Below is a small trained network, with its code and all its weights. Each question gives an input and a class and asks what happens when units are switched off, that is, made to give their printed mean instead of their output.

import numpy as np


def w(rows, s, z=0):
    codes = np.array(rows[::2]) - 128.0
    scale = np.full(codes.shape[1], s)
    scale[-1] = z or s
    return codes * scale


def norm(h):
    return h / np.sqrt((h * h).mean(-1, keepdims=True) + 1e-5)


def f(y):
    return y / 2 * (1 + np.tanh(0.7978845608 * (y + 0.044715 * y**3)))


def log_softmax(a):
    a = a - a.max(-1, keepdims=True)
    return a - np.log(np.exp(a).sum(-1, keepdims=True))


def net(x, mask):
    res = np.array(x, float).reshape(1, 8) / 4 @ E
    u = 0
    for l in range(4):
        y = f(norm(res) @ A[l][:, :-1].T + A[l][:, -1])
        res = res + np.where(mask[u : u + 6], y, B[l][:, -1]) @ B[l][:, :-1]
        u += 6
    return log_softmax(norm(res)[-1] @ U[:, :-1].T + U[:, -1])


A, B = {}, {}
E = w([
[128,130,122,127,130,128,127,123,127,129,121],'x0',
[192,112,93,150,116,200,137,138,113,225,134],'x1',
[86,147,135,116,112,192,239,114,131,101,79],'x2',
[182,100,64,164,5,128,118,173,175,41,114],'x3',
[131,123,130,128,127,126,130,128,131,128,127],'x4',
[182,140,145,229,182,178,108,74,133,82,128],'x5',
[183,103,141,52,175,167,113,174,109,83,114],'x6',
[127,127,129,127,126,130,124,128,130,127,126],'x7',
],0.0025)
A[0] = w([
[76,127,162,220,61,65,145,78,197,197,134,46],'L0N0',
[194,104,137,36,188,145,107,144,178,83,111,9],'L0N1',
[189,84,188,50,154,177,116,144,185,95,124,7],'L0N2',
[151,112,167,253,180,144,125,160,108,71,131,43],'L0N3',
[153,173,100,115,121,92,29,121,155,147,212,23],'L0N4',
[30,112,139,126,175,65,89,113,178,2,118,10],'L0N5',
],0.0041,0.0013)
B[0] = w([
[93,160,54,127,164,172,89,179,11,91,150,224],'L0N0',
[62,155,83,166,128,153,99,163,61,104,162,179],'L0N1',
[69,168,70,175,124,130,110,151,37,143,160,165],'L0N2',
[108,145,134,71,106,167,81,59,155,133,82,214],'L0N3',
[100,75,176,170,127,145,181,155,118,142,3,167],'L0N4',
[236,195,176,106,85,69,209,92,75,167,187,250],'L0N5',
],0.0045,0.0019)
A[1] = w([
[38,156,152,242,72,87,143,86,195,185,159,6],'L1N0',
[159,84,126,158,172,13,14,139,121,124,116,95],'L1N1',
[131,76,150,146,167,61,23,142,154,133,169,23],'L1N2',
[32,132,204,152,225,124,127,150,180,164,192,2],'L1N3',
[30,132,144,100,185,87,89,129,162,7,105,108],'L1N4',
[50,144,133,108,125,206,254,105,159,65,113,25],'L1N5',
],0.0047,0.00098)
B[1] = w([
[111,122,100,57,163,193,74,210,35,67,146,134],'L1N0',
[43,130,218,189,130,211,246,190,140,130,78,208],'L1N1',
[76,126,168,152,79,170,158,136,106,124,15,142],'L1N2',
[234,50,28,98,164,40,135,95,136,104,60,213],'L1N3',
[193,210,112,115,42,186,194,115,118,197,252,151],'L1N4',
[92,65,238,245,146,118,79,210,98,174,22,250],'L1N5',
],0.0035,0.0019)
A[2] = w([
[187,105,92,154,110,217,125,152,157,254,161,84],'L2N0',
[99,90,103,137,94,108,114,148,216,53,182,2],'L2N1',
[101,100,127,126,104,97,154,196,141,170,159,81],'L2N2',
[149,149,125,156,28,137,110,152,143,99,125,47],'L2N3',
[58,108,119,33,76,93,124,163,156,171,121,110],'L2N4',
[117,102,105,173,90,135,134,174,183,75,141,30],'L2N5',
],0.0055,0.00099)
B[2] = w([
[130,228,212,72,74,2,196,92,105,31,197,251],'L2N0',
[241,136,54,92,129,109,98,83,68,184,76,136],'L2N1',
[167,151,158,226,188,175,133,15,54,77,88,183],'L2N2',
[128,83,107,62,185,113,136,133,147,198,140,240],'L2N3',
[157,149,164,184,136,205,53,81,219,72,157,209],'L2N4',
[137,104,131,72,199,105,116,121,92,209,88,186],'L2N5',
],0.0043,0.0026)
A[3] = w([
[96,159,165,153,172,146,138,97,80,110,146,99],'L3N0',
[111,76,74,50,248,81,160,87,189,230,140,47],'L3N1',
[200,52,37,80,149,111,153,133,144,165,98,77],'L3N2',
[107,134,55,82,196,196,85,224,46,32,186,79],'L3N3',
[158,146,98,174,149,217,59,18,246,84,146,72],'L3N4',
[15,137,2,213,93,85,119,101,132,156,178,7],'L3N5',
],0.006,0.0013)
B[3] = w([
[151,76,35,91,90,125,104,158,192,141,136,252],'L3N0',
[234,115,54,18,91,145,36,111,105,184,23,220],'L3N1',
[165,117,92,32,184,107,82,82,126,187,73,210],'L3N2',
[47,171,2,204,159,144,130,137,81,149,162,241],'L3N3',
[72,49,194,92,128,175,37,163,252,98,241,224],'L3N4',
[91,159,54,139,190,196,129,202,73,115,183,145],'L3N5',
],0.0047,0.0035)
U = w([
[220,98,62,25,157,106,71,97,106,204,27,205],'0',
[53,168,4,190,148,171,125,186,70,116,194,245],'1',
[181,210,200,99,64,26,215,80,122,71,210,123],'2',
[87,63,221,233,123,163,173,184,141,146,2,29],'3',
[115,70,166,107,120,190,26,125,252,91,207,1],'4',
],0.0052,0.00038)

Each question gives the input, the list of numbers given to net, and the class t.
The units are the neurons (one row each of A and B). Each row of codes is followed by its name. A weight is (code - 128) times the scale printed after its matrix; where a second scale follows, it is the last column's (A, B and U).
mask holds one flag per neuron, layer by layer. A switched-off neuron (its flag False) gives its mean, the last column of its row in B, instead of its output. The means were averaged over made-up inputs and are rounded, as every weight is.
A unit's drop is (log p(t) with every unit on - log p(t) with that unit switched off) / (log p(t) with every unit on - log p(t) with every unit switched off).
The circuit of an input: a set's keep is (log p(t) with only the set's units on - log p(t) with every unit switched off) / (log p(t) with every unit on - log p(t) with every unit switched off). Starting from the 12 units with the biggest drops (on a tie, the unit counted first), units are removed one at a time, each time the one whose removal leaves the highest keep (on an exact tie, the one counted first), for as long as the keep stays at least 0.8.
units of the circuit, in order: the units of the circuit, biggest drop first
unit that matters most: the unit with the biggest drop
k most important neurons: the k neurons with the biggest drops, biggest first
k most important neurons of layer l: the k neurons of layer l with the biggest drops, biggest first
input [0,7,-2,-2,7,0,-8,3], class 1: unit that matters most -> L0N0
input [6,5,8,3,5,-6,-7,2], class 3: 2 most important neurons -> (L1N5; L0N2)
input [6,1,7,5,7,-6,3,-3], class 3: 2 most important neurons of layer 1 -> (L1N5; L1N3)
input [4,6,-5,8,-4,6,-7,-5], class 0: units of the circuit, in order -> (L2N5; L2N3; L3N2)
input [-6,-4,-8,-7,6,-4,-1,6], class 3: 4 most important neurons -> (L1N1; L1N2; L2N3; L2N5)
input [-7,5,0,5,-4,-7,5,4], class 4: units of the circuit, in order -> (L2N4; L3N4; L2N2)
input [-3,-5,-4,6,-5,8,8,0], class 1: 3 most important neurons -> (L0N1; L3N3; L0N2)
input [7,-8,-7,5,4,7,4,8], class 2: units of the circuit, in order -> (L0N5; L3N1)
input [5,-6,6,-2,-5,-3,7,-4], class 1: units of the circuit, in order -> (L0N1; L3N3)
input [3,1,4,-5,0,-8,-7,-7], class 4: 4 most important neurons -> (L2N4; L3N4; L0N2; L0N1)
input [6,3,7,6,-3,-7,-3,3], class 3: units of the circuit, in order -> (L1N5; L3N0)
input [6,3,-5,-7,5,8,-1,2], class 4: 2 most important neurons -> (L3N4; L2N3)
input [3,-8,3,3,5,2,8,-8], class 1: 2 most important neurons -> (L0N1; L3N3)
input [6,8,-4,-4,5,0,3,-2], class 2: unit that matters most -> L2N0
input [-1,-5,7,-5,1,-1,-3,2], class 3: 3 most important neurons -> (L1N5; L2N0; L2N3)
input [-7,3,-8,-5,6,4,8,-1], class 1: 2 most important neurons -> (L0N1; L0N2)
input [7,-1,-1,3,-6,-6,4,5], class 4: 2 most important neurons -> (L2N4; L0N0)
input [8,-8,-1,-3,-7,-6,-6,-2], class 2: 4 most important neurons -> (L0N5; L0N1; L0N2; L3N3)
input [4,7,-1,-5,0,-8,6,2], class 4: 3 most important neurons -> (L2N4; L0N0; L0N5)
input [0,8,7,-7,-2,0,0,5], class 2: units of the circuit, in order -> (L2N0)
input [-2,8,4,2,0,7,6,5], class 2: 3 most important neurons -> (L2N0; L0N0; L2N4)
input [-4,-8,6,-6,-5,-4,8,7], class 1: 2 most important neurons of layer 3 -> (L3N3; L3N0)
input [-2,1,7,4,-4,-8,-4,2], class 4: 2 most important neurons of layer 1 -> (L1N1; L1N2)
input [-3,-7,-2,-4,6,6,7,-7], class 1: 2 most important neurons of layer 2 -> (L2N0; L2N4)
input [0,-6,2,-1,0,-4,5,-7], class 2: 2 most important neurons -> (L0N5; L0N0)
input [-1,-6,1,-3,5,-8,8,7], class 1: 2 most important neurons -> (L0N1; L3N3)
input [-3,-1,8,4,-8,-1,-6,0], class 3: units of the circuit, in order -> (L1N5)
input [8,7,-3,2,-3,8,4,2], class 4: 2 most important neurons -> (L0N3; L0N5)
input [-1,-6,-8,1,8,8,3,2], class 3: 2 most important neurons of layer 2 -> (L2N4; L2N0)
input [3,6,-8,1,-8,-4,-1,8], class 3: 2 most important neurons of layer 0 -> (L0N5; L0N4)
